Below is a small trained network, with its code and all its weights. Each question gives an input and a class and asks what happens when units are switched off, that is, made to give their printed mean instead of their output.

import numpy as np


def w(rows, s, z=0):
    codes = np.array(rows[::2]) - 128.0
    scale = np.full(codes.shape[1], s)
    scale[-1] = z or s
    return codes * scale


def norm(h):
    return h / np.sqrt((h * h).mean(-1, keepdims=True) + 1e-5)


def f(y):
    return np.maximum(y, 0)


def log_softmax(a):
    a = a - a.max(-1, keepdims=True)
    return a - np.log(np.exp(a).sum(-1, keepdims=True))


def net(x, mask):
    res = np.array(x, float).reshape(1, 4) / 4 @ E
    u = 0
    for l in range(2):
        y = f(norm(res) @ A[l][:, :-1].T + A[l][:, -1])
        res = res + np.where(mask[u : u + 8], y, B[l][:, -1]) @ B[l][:, :-1]
        u += 8
    return log_softmax(norm(res)[-1] @ U[:, :-1].T + U[:, -1])


A, B = {}, {}
E = w([
[100,113,122,110,157,140,143,189,200,169,28,209],'x0',
[110,117,165,126,132,63,121,168,161,78,117,80],'x1',
[178,51,132,104,126,178,132,146,130,105,110,91],'x2',
[133,115,215,126,21,107,5,131,133,211,100,147],'x3',
],0.011)
A[0] = w([
[176,164,134,133,69,107,60,82,93,144,135,61,147],'0.n1',
[112,132,125,114,188,135,174,127,136,122,121,108,76],'0.n2',
[154,105,66,141,132,199,129,54,73,196,168,179,9],'0.n3',
[123,154,82,142,166,131,170,66,130,78,109,88,28],'0.n4',
[159,134,80,141,150,119,143,66,95,82,204,73,78],'0.n5',
[246,33,152,89,128,189,128,153,93,99,116,75,1],'0.n6',
[103,107,187,162,172,42,113,151,152,66,127,43,60],'0.n7',
[73,237,130,168,134,58,133,95,99,149,156,154,46],'0.n8',
],0.011,0.0054)
B[0] = w([
[177,88,199,126,158,125,120,188,89,106,187,204,254],'0.n1',
[102,96,136,147,130,169,18,200,120,137,150,135,176],'0.n2',
[60,249,88,8,47,72,145,157,98,164,75,34,206],'0.n3',
[126,89,112,119,133,198,8,169,119,126,221,187,194],'0.n4',
[217,122,207,137,187,107,224,178,95,126,106,178,246],'0.n5',
[72,195,131,209,174,119,100,2,188,55,33,75,226],'0.n6',
[141,228,34,18,37,171,163,100,81,198,112,90,220],'0.n7',
[139,139,128,193,176,140,99,32,222,33,22,29,211],'0.n8',
],0.0084,0.0095)
A[1] = w([
[126,134,45,23,29,66,162,151,106,104,94,70,3],'1.n1',
[104,68,143,86,134,184,202,129,154,117,60,129,42],'1.n2',
[119,79,135,118,135,83,162,220,192,137,73,164,29],'1.n3',
[92,140,98,130,164,115,176,142,209,153,37,198,64],'1.n4',
[92,135,106,183,167,116,68,2,159,84,92,95,27],'1.n5',
[84,118,30,106,217,132,236,158,109,45,171,124,65],'1.n6',
[81,73,212,112,57,80,29,130,120,157,101,137,60],'1.n7',
[90,94,116,93,167,108,161,178,163,182,67,189,86],'1.n8',
],0.0087,0.0039)
B[1] = w([
[63,199,56,86,170,118,135,183,84,150,107,112,211],'1.n1',
[115,135,140,127,154,71,130,74,88,98,139,70,163],'1.n2',
[166,145,120,114,102,149,176,101,77,90,210,123,183],'1.n3',
[202,124,164,110,121,128,172,98,54,59,155,62,222],'1.n4',
[145,99,121,143,176,130,124,173,149,101,63,143,221],'1.n5',
[62,43,139,155,4,89,71,93,202,236,140,179,220],'1.n6',
[60,75,33,160,170,178,147,143,173,182,167,157,254],'1.n7',
[153,110,176,156,163,62,174,127,54,94,182,110,200],'1.n8',
],0.011,0.0076)
U = w([
[116,42,103,160,108,151,75,151,166,178,185,178,137],'0',
[203,133,201,139,126,101,171,104,34,96,199,113,90],'1',
[123,147,107,183,157,122,100,35,199,73,42,59,77],'2',
[98,222,75,41,43,126,149,116,102,188,111,77,131],'3',
[160,169,110,84,215,186,126,246,106,94,101,174,254],'4',
],0.013,0.0034)

Each question gives the input, the list of numbers given to net, and the class t.
The units are the neurons (one row each of A and B). Each row of codes is followed by its name. A weight is (code - 128) times the scale printed after its matrix; where a second scale follows, it is the last column's (A, B and U).
mask holds one flag per neuron, layer by layer. A switched-off neuron (its flag False) gives its mean, the last column of its row in B, instead of its output. The means were averaged over made-up inputs and are rounded, as every weight is.
A unit's drop is (log p(t) with every unit on - log p(t) with that unit switched off) / (log p(t) with every unit on - log p(t) with every unit switched off).
The circuit of an input: a set's keep is (log p(t) with only the set's units on - log p(t) with every unit switched off) / (log p(t) with every unit on - log p(t) with every unit switched off). Starting from the 12 units with the biggest drops (on a tie, the unit counted first), units are removed one at a time, each time the one whose removal leaves the highest keep (on an exact tie, the one counted first), for as long as the keep stays at least 0.8.
units of the circuit, in order: the units of the circuit, biggest drop first
unit that matters most: the unit with the biggest drop
k most important neurons: the k neurons with the biggest drops, biggest first
top k neurons in layer l: the k neurons of layer l with the biggest drops, biggest first
input [3,4,8,2], class 2: unit that matters most => 0.n6
input [8,-8,-7,6], class 1: top 2 neurons in layer 0 => [0.n7 0.n6]
input [-5,4,-6,5], class 2: 4 most important neurons => [0.n8 0.n5 0.n4 1.n6]
input [6,4,-6,-6], class 0: 4 most important neurons => [1.n6 0.n6 0.n5 0.n4]
input [-7,8,-7,0], class 3: top 3 neurons in layer 1 => [1.n8 1.n4 1.n1]
input [-3,6,0,-6], class 0: 4 most important neurons => [1.n6 0.n4 0.n3 0.n5]
input [8,-5,7,6], class 1: 2 most important neurons => [1.n4 0.n8]
input [1,4,-6,5], class 2: top 2 neurons in layer 0 => [0.n8 0.n4]
input [-2,4,1,-4], class 0: 4 most important neurons => [0.n4 0.n3 1.n6 0.n5]
input [4,-4,3,-3], class 1: top 2 neurons in layer 0 => [0.n7 0.n8]
input [8,-2,7,7], class 1: units of the circuit, in order => [1.n4 1.n8 1.n3]
input [-2,2,6,6], class 0: 3 most important neurons => [0.n1 0.n8 1.n7]
input [-4,-4,-8,-8], class 0: 4 most important neurons => [1.n6 0.n4 0.n6 0.n5]
input [0,-2,8,-7], class 2: 2 most important neurons => [0.n6 0.n1]
input [-5,5,-7,2], class 2: units of the circuit, in order => [0.n8]
input [6,1,6,0], class 1: 2 most important neurons => [0.n8 1.n4]
input [0,5,-4,-2], class 3: 2 most important neurons => [0.n7 0.n6]
input [-7,6,2,8], class 0: top 2 neurons in layer 1 => [1.n7 1.n4]
input [7,2,8,4], class 2: top 2 neurons in layer 0 => [0.n6 0.n5]
input [3,5,-4,2], class 3: unit that matters most => 0.n7
input [6,-3,-6,-8], class 0: 2 most important neurons => [1.n6 0.n6]
input [-2,3,1,3], class 4: top 3 neurons in layer 0 => [0.n1 0.n7 0.n3]
input [6,-2,-4,-6], class 0: 4 most important neurons => [1.n6 0.n5 0.n4 0.n2]
input [2,-5,1,-4], class 3: 2 most important neurons => [0.n3 0.n1]
input [-4,1,-5,-3], class 2: top 2 neurons in layer 0 => [0.n8 0.n1]
input [4,-3,8,-7], class 2: top 2 neurons in layer 0 => [0.n6 0.n1]
input [1,1,-7,2], class 2: unit that matters most => 0.n8
